Here is a tiny trained network, its code and every weight. The questions are about switching its units off for an input and a class, where a switched-off unit gives its printed mean instead of its output.

import numpy as np


def w(rows, s, z=0):
    codes = np.array(rows[::2]) - 128.0
    scale = np.full(codes.shape[1], s)
    scale[-1] = z or s
    return codes * scale


def norm(h):
    return h / np.sqrt((h * h).mean(-1, keepdims=True) + 1e-5)


def f(y):
    return np.maximum(y, 0)


def log_softmax(a):
    a = a - a.max(-1, keepdims=True)
    return a - np.log(np.exp(a).sum(-1, keepdims=True))


def net(x, mask):
    res = np.array(x, float).reshape(1, 6) / 4 @ E
    u = 0
    for l in range(3):
        y = f(norm(res) @ A[l][:, :-1].T + A[l][:, -1])
        res = res + np.where(mask[u : u + 7], y, B[l][:, -1]) @ B[l][:, :-1]
        u += 7
    return log_softmax(norm(res)[-1] @ U[:, :-1].T + U[:, -1])


A, B = {}, {}
E = w([
[254,160,192,83,76,106],'x0',
[121,98,61,117,86,73],'x1',
[126,126,127,129,129,126],'x2',
[129,46,168,90,188,110],'x3',
[121,132,133,137,126,116],'x4',
[121,210,109,75,195,86],'x5',
],0.0082)
A[0] = w([
[125,94,148,141,83,126,52],'L0N0',
[77,15,140,188,19,179,83],'L0N1',
[97,19,179,102,163,38,38],'L0N2',
[223,149,151,106,61,133,210],'L0N3',
[131,161,65,75,178,66,43],'L0N4',
[122,69,2,56,34,18,57],'L0N5',
[123,53,29,88,79,38,1],'L0N6',
],0.0074,0.0066)
B[0] = w([
[79,120,152,87,107,109,134],'L0N0',
[43,163,153,35,110,70,212],'L0N1',
[180,75,71,29,183,204,165],'L0N2',
[83,79,85,166,194,62,254],'L0N3',
[80,205,120,53,164,94,157],'L0N4',
[149,182,255,244,200,209,206],'L0N5',
[147,126,234,142,159,206,162],'L0N6',
],0.008,0.0069)
A[1] = w([
[135,175,74,148,75,141,60],'L1N0',
[236,129,142,78,66,119,47],'L1N1',
[146,82,108,81,146,168,73],'L1N2',
[199,125,149,162,117,94,31],'L1N3',
[136,144,188,158,128,179,94],'L1N4',
[108,176,123,173,73,113,110],'L1N5',
[140,38,165,147,4,154,4],'L1N6',
],0.013,0.004)
B[1] = w([
[203,89,109,84,94,136,175],'L1N0',
[103,97,101,130,150,5,177],'L1N1',
[172,134,127,115,82,129,212],'L1N2',
[130,122,104,184,190,70,214],'L1N3',
[155,162,189,142,146,141,250],'L1N4',
[204,61,148,58,134,167,255],'L1N5',
[71,211,174,51,99,128,218],'L1N6',
],0.011,0.0031)
A[2] = w([
[71,55,2,129,133,185,3],'L2N0',
[56,103,37,217,119,230,26],'L2N1',
[124,57,130,13,159,98,189],'L2N2',
[137,197,46,138,221,73,128],'L2N3',
[36,86,66,142,196,230,148],'L2N4',
[96,162,224,161,112,132,56],'L2N5',
[202,103,164,152,152,208,145],'L2N6',
],0.0086,0.0029)
B[2] = w([
[206,133,106,186,122,37,163],'L2N0',
[105,47,157,106,143,41,162],'L2N1',
[120,185,22,206,51,209,254],'L2N2',
[32,31,176,134,26,209,244],'L2N3',
[255,153,183,131,84,20,216],'L2N4',
[64,163,97,207,233,194,183],'L2N5',
[196,114,134,234,129,192,194],'L2N6',
],0.0078,0.007)
U = w([
[119,119,101,160,159,5,125],'0',
[146,161,200,166,176,159,100],'1',
[61,184,144,42,112,135,142],'2',
[214,102,83,85,129,159,131],'3',
[109,134,106,173,140,133,190],'4',
[111,135,110,180,135,136,176],'5',
[152,175,109,100,152,119,2],'6',
],0.015,0.011)

Each question gives the input, the list of numbers given to net, and the class t.
The units are the neurons (one row each of A and B). Each row of codes is followed by its name. A weight is (code - 128) times the scale printed after its matrix; where a second scale follows, it is the last column's (A, B and U).
mask holds one flag per neuron, layer by layer. A switched-off neuron (its flag False) gives its mean, the last column of its row in B, instead of its output. The means were averaged over made-up inputs and are rounded, as every weight is.
A unit's drop is (log p(t) with every unit on - log p(t) with that unit switched off) / (log p(t) with every unit on - log p(t) with every unit switched off).
The circuit of an input: a set's keep is (log p(t) with only the set's units on - log p(t) with every unit switched off) / (log p(t) with every unit on - log p(t) with every unit switched off). Starting from the 12 units with the biggest drops (on a tie, the unit counted first), units are removed one at a time, each time the one whose removal leaves the highest keep (on an exact tie, the one counted first), for as long as the keep stays at least 0.8.
circuit, biggest first: the units of the circuit, biggest drop first
unit that matters most: the unit with the biggest drop
k most important neurons: the k neurons with the biggest drops, biggest first
k most important neurons of layer l: the k neurons of layer l with the biggest drops, biggest first
input [3,2,-8,-5,-3,-8], class 2: unit that matters most : L1N6
input [-1,3,7,8,-3,5], class 3: 2 most important neurons : [L0N2; L0N1]
input [-8,-8,-1,-7,7,-5], class 0: circuit, biggest first : [L2N1; L2N4]
input [-5,5,7,-7,6,0], class 3: 3 most important neurons : [L1N5; L0N3; L1N0]
input [8,-5,-2,7,4,-2], class 0: circuit, biggest first : [L1N1; L0N5]
input [-4,-7,5,5,-2,-8], class 2: circuit, biggest first : [L0N3; L0N5; L0N1; L1N6]
input [-6,7,-6,1,5,-8], class 2: 3 most important neurons : [L0N3; L1N6; L0N1]
input [4,-4,1,-8,-8,-5], class 3: circuit, biggest first : [L0N5; L1N5]
input [7,-6,-6,-4,7,-2], class 0: circuit, biggest first : [L0N5; L1N1]
input [5,1,8,-1,7,4], class 4: circuit, biggest first : [L2N3; L0N3; L2N4]
input [-2,8,8,-6,5,6], class 1: 2 most important neurons of layer 0 : [L0N5; L0N3]
input [7,3,1,-5,5,4], class 0: 2 most important neurons of layer 1 : [L1N3; L1N1]
input [-7,-6,-3,-2,-2,-4], class 0: 2 most important neurons : [L0N5; L2N4]
input [4,-5,4,8,-8,-2], class 3: 2 most important neurons : [L0N5; L0N2]
input [4,4,-2,-8,-4,0], class 3: most important neuron : [L1N5]
input [-4,6,1,-1,4,6], class 1: circuit, biggest first : [L0N5; L0N3]
input [0,8,4,-8,6,7], class 1: 4 most important neurons : [L0N5; L0N1; L1N5; L2N2]
input [8,-5,5,-4,-7,-7], class 0: 3 most important neurons : [L1N1; L0N5; L1N3]
input [-2,7,8,-8,-6,4], class 3: 3 most important neurons : [L1N5; L1N0; L0N3]
input [2,6,4,-3,-2,0], class 1: circuit, biggest first : [L0N5]
input [-4,-5,3,5,-4,6], class 2: 3 most important neurons : [L0N5; L0N3; L2N6]
